Small tables with named rows and columns. After each table, cells are looked up by row and column.

Kiv.tsv
	Dibal	Ziv	Fub	Romes	Sarelib
Nifuteb	8.0	4.3	7.2	5.3	2.1
Ser	6.4	2.1	8.3	6.3	2.7
Ras	7.3	3.2	7.9	6.0	2.4
Zaritik	6.6	2.5	8.3	6.3	2.5
Simug	7.6	3.6	7.8	5.7	2.4
Bugusud	8.1	4.6	6.8	5.2	2.0
Luvade	8.4	5.9	5.5	4.4	2.3
Zukuz	6.9	2.8	8.2	6.2	2.3
Sep	7.8	3.9	7.4	5.6	1.9
Tez	8.3	5.0	6.5	4.9	2.1
Por	8.3	5.6	6.1	4.7	2.3
Pap	8.4	6.5	4.9	4.0	2.4

Ser, Fub -> 8.3
Tez, Sarelib -> 2.1
Simug, Romes -> 5.7
Ras, Sarelib -> 2.4
Nifuteb, Fub -> 7.2
Simug, Ziv -> 3.6
Which row has the largest Sarelib? Ser

Nivemu
cols = Pupi, Kogabot, Nak, Nesegib, Kega, Lebin, Bip
Ravofub: [-847, -577, -985, -295, -367, -677, -690]
Rulep: [-403, -519, -405, -376, -279, -709, -320]
Soz: [-251, -127, -320, -440, -430, -26, -305]
Kun: [-213, -509, -849, -274, -491, -756, -538]
Dogonen: [365, -239, 573, -615, -393, -344, -132]
Kipaz: [-518, -781, -918, -345, -451, -833, -693]
Fudes: [-489, -71, -339, -200, -233, -512, -371]

What is the Kogabot of Rulep in Nivemu? -519
What is the Kega of Fudes in Nivemu? -233
What is the Kega of Soz in Nivemu? -430
What is the Nesegib of Dogonen in Nivemu? -615
What is the Pupi of Fudes in Nivemu? -489
What is the Pupi of Kun in Nivemu? -213
What is the Nak of Fudes in Nivemu? -339
What is the Pupi of Dogonen in Nivemu? 365
What is the Kogabot of Kipaz in Nivemu? -781
What is the Bip of Ravofub in Nivemu? -690
What is the Lebin of Rulep in Nivemu? -709
What is the Lebin of Dogonen in Nivemu? -344
What is the Nak of Ravofub in Nivemu? -985
What is the Nak of Dogonen in Nivemu? 573
What is the Kogabot of Fudes in Nivemu? -71
What is the Pupi of Kipaz in Nivemu? -518
What is the Nak of Kun in Nivemu? -849
What is the Pupi of Rulep in Nivemu? -403
What is the Bip of Rulep in Nivemu? -320

Kefiki =
	Nazug	Tilimo	Mepinur	Repef	Nuso
Der	43844	59700	74226	47382	21509
Dibemu	37174	53459	57363	15500	2540
Dev	44154	56855	25627	61029	14906
Mezaga	28696	88016	34490	23767	40074
Viponus	21068	44933	24841	36019	43742
Posuma	58308	36168	50402	39279	40865
Simafig	40776	47240	41372	17351	32686
Zutuv	20513	62786	39102	58437	59333

What is the Mepinur of Zutuv in Kefiki? 39102
What is the Tilimo of Zutuv in Kefiki? 62786
What is the Mepinur of Der in Kefiki? 74226
What is the Nazug of Viponus in Kefiki? 21068
What is the Mepinur of Mezaga in Kefiki? 34490
What is the Repef of Zutuv in Kefiki? 58437
What is the Mepinur of Viponus in Kefiki? 24841
What is the Nuso of Zutuv in Kefiki? 59333
What is the Nazug of Posuma in Kefiki? 58308
What is the Nuso of Viponus in Kefiki? 43742
What is the Mepinur of Posuma in Kefiki? 50402
What is the Nuso of Simafig in Kefiki? 32686
What is the Nazug of Simafig in Kefiki? 40776
What is the Mepinur of Dibemu in Kefiki? 57363
What is the Nazug of Dev in Kefiki? 44154
What is the Nuso of Dibemu in Kefiki? 2540
What is the Repef of Simafig in Kefiki? 17351
What is the Tilimo of Dev in Kefiki? 56855
What is the Nazug of Dibemu in Kefiki? 37174
What is the Mepinur of Simafig in Kefiki? 41372

Ruganap
|  | Keruz | Limit | Pid | Lifota | Lef | Zadu |
|---|---|---|---|---|---|---|
| Gomi | 46 | 47 | 29 | 51 | 67 | 39 |
| Pip | 56 | 47 | 85 | 22 | 56 | 81 |
| Nekured | 55 | 49 | 91 | 23 | 63 | 84 |
| Birabar | 54 | 46 | 18 | 51 | 52 | 37 |
| Mag | 43 | 48 | 35 | 49 | 73 | 42 |
| Bilitut | 71 | 44 | 80 | 10 | 43 | 90 |

Pid of Bilitut is 80
Lef of Birabar is 52
Limit of Mag is 48
Zadu of Nekured is 84
Lifota of Gomi is 51
Lef of Nekured is 63
Limit of Birabar is 46
Lef of Gomi is 67
Lifota of Mag is 49
Zadu of Mag is 42
Keruz of Birabar is 54
Lef of Pip is 56
Zadu of Pip is 81
Keruz of Nekured is 55
Pid of Nekured is 91
Lef of Mag is 73
Keruz of Pip is 56
Limit of Pip is 47
Keruz of Bilitut is 71
Row with the largest Keruz: Bilitut

